Here is a tiny trained network, its code and every weight. The questions are about switching its units off for an input and a class, where a switched-off unit gives its printed mean instead of its output.

import numpy as np


def w(rows, s, z=0):
    codes = np.array(rows[::2]) - 128.0
    scale = np.full(codes.shape[1], s)
    scale[-1] = z or s
    return codes * scale


def f(y):
    return np.maximum(y, 0)


def log_softmax(a):
    a = a - a.max(-1, keepdims=True)
    return a - np.log(np.exp(a).sum(-1, keepdims=True))


def net(x, mask):
    res = np.array(x, float).reshape(1, 8) / 4 @ E
    y = f(res @ A[0][:, :-1].T + A[0][:, -1])
    res = res + np.where(mask, y, B[0][:, -1]) @ B[0][:, :-1]
    return log_softmax(res[-1] @ U[:, :-1].T + U[:, -1])


A, B = {}, {}
E = w([
[101,153,161,101,181,177,197,2],'x0',
[125,124,125,126,127,132,130,130],'x1',
[91,194,240,56,27,189,90,165],'x2',
[87,102,145,86,110,85,11,25],'x3',
[134,136,125,140,122,134,116,112],'x4',
[134,148,69,20,194,127,134,171],'x5',
[86,243,175,209,176,80,117,147],'x6',
[126,123,130,144,121,135,120,122],'x7',
],0.0098)
A[0] = w([
[108,208,141,192,137,98,142,135,108],'N1',
[94,79,39,179,220,57,168,97,42],'N2',
[154,84,35,211,161,72,113,84,39],'N3',
[57,175,173,189,189,110,95,146,135],'N4',
[121,174,55,46,167,142,107,138,94],'N5',
[171,56,130,185,34,171,151,87,153],'N6',
[141,115,87,142,66,31,82,159,140],'N7',
[144,198,175,106,86,193,84,133,77],'N8',
[183,172,102,147,118,122,187,173,189],'N9',
[156,117,113,120,105,110,70,203,45],'N10',
[158,143,131,183,158,198,183,175,26],'N11',
[49,114,109,94,147,25,46,69,80],'N12',
[75,142,177,83,195,203,211,1,2],'N13',
],0.0099,0.0082)
B[0] = w([
[136,72,104,67,171,114,127,144,221],'N1',
[112,167,122,97,45,107,123,139,245],'N2',
[80,189,158,89,90,139,127,176,220],'N3',
[137,50,101,57,125,103,108,108,241],'N4',
[94,76,212,100,139,49,130,61,196],'N5',
[161,95,127,82,158,42,148,127,216],'N6',
[101,138,91,175,173,146,159,87,221],'N7',
[142,196,101,124,77,106,151,186,210],'N8',
[169,136,166,144,150,178,97,62,228],'N9',
[72,134,98,206,172,96,155,174,184],'N10',
[133,114,168,145,106,220,131,121,186],'N11',
[173,77,172,149,113,245,140,109,241],'N12',
[81,116,69,201,148,119,103,179,247],'N13',
],0.011)
U = w([
[78,196,150,113,33,137,121,186,19],'0',
[57,118,71,255,182,128,121,150,44],'1',
[138,123,191,147,160,68,125,86,253],'2',
[194,71,53,52,168,121,108,148,49],'3',
[165,119,197,206,108,223,104,83,37],'4',
[150,149,132,142,141,111,104,105,255],'5',
[147,147,110,143,141,120,101,105,235],'6',
],0.0093,0.0086)

Each question gives the input, the list of numbers given to net, and the class t.
The units are the neurons (one row each of A and B). Each row of codes is followed by its name. A weight is (code - 128) times the scale printed after its matrix; where a second scale follows, it is the last column's (A, B and U).
mask holds one flag per neuron, in row order. A switched-off neuron (its flag False) gives its mean, the last column of its row in B, instead of its output. The means were averaged over made-up inputs and are rounded, as every weight is.
A unit's drop is (log p(t) with every unit on - log p(t) with that unit switched off) / (log p(t) with every unit on - log p(t) with every unit switched off).
The circuit of an input: a set's keep is (log p(t) with only the set's units on - log p(t) with every unit switched off) / (log p(t) with every unit on - log p(t) with every unit switched off). Starting from the 12 units with the biggest drops (on a tie, the unit counted first), units are removed one at a time, each time the one whose removal leaves the highest keep (on an exact tie, the one counted first), for as long as the keep stays at least 0.8.
circuit, biggest first: the units of the circuit, biggest drop first
unit that matters most: the unit with the biggest drop
top k neurons: the k neurons with the biggest drops, biggest first
drop when u is switched off: that unit's drop, to one decimal
input [4,-5,-4,-8,0,1,4,0], class 4: top 2 neurons : [N11; N9]
input [-2,-7,-4,1,-8,-7,8,2], class 3: circuit, biggest first : [N4; N1]
input [-7,0,-4,4,3,-6,-4,3], class 1: unit that matters most : N7
input [-7,2,-7,-6,-6,4,-6,-5], class 0: circuit, biggest first : [N2; N3]
input [-3,4,-3,-7,1,1,-1,3], class 4: top 2 neurons : [N9; N11]
input [5,-4,-8,2,6,-8,8,-8], class 0: circuit, biggest first : [N3; N2]
input [-7,1,6,-1,1,-4,2,6], class 1: circuit, biggest first : [N10; N7]
input [1,0,5,-2,7,5,8,1], class 3: circuit, biggest first : [N4; N1]
input [-1,0,-8,0,-6,-1,-5,5], class 0: top 2 neurons : [N3; N2]
input [-7,0,3,-6,-1,-5,-3,5], class 1: top 3 neurons : [N10; N12; N7]
input [-7,-3,-4,-8,-4,0,-6,-7], class 4: circuit, biggest first : [N9; N11]
input [-4,-1,-7,-7,8,-3,7,-6], class 6: top 2 neurons : [N9; N1]
input [0,-2,-6,-2,5,5,-3,-7], class 5: top 3 neurons : [N8; N5; N9]
input [5,1,6,6,2,-1,-4,-2], class 0: circuit, biggest first : [N8]
input [7,-6,2,0,2,7,7,-1], class 1: top 3 neurons : [N13; N6; N2]
input [-2,8,5,-7,2,3,-2,5], class 4: top 2 neurons : [N9; N2]
input [0,5,-1,-5,5,-5,-2,2], class 2: top 3 neurons : [N6; N12; N13]
input [8,-6,7,-1,-4,3,-7,4], class 1: top 2 neurons : [N13; N2]
input [-1,-7,-5,-1,-2,6,3,2], class 2: top 2 neurons : [N5; N8]
input [2,7,-2,-7,5,-2,3,-7], class 4: circuit, biggest first : [N11]
input [-5,-2,-8,-1,7,-6,-7,8], class 0: drop when N1 is switched off : 0.1
input [-4,2,-6,1,-6,2,4,-2], class 0: drop when N13 is switched off : 0.0
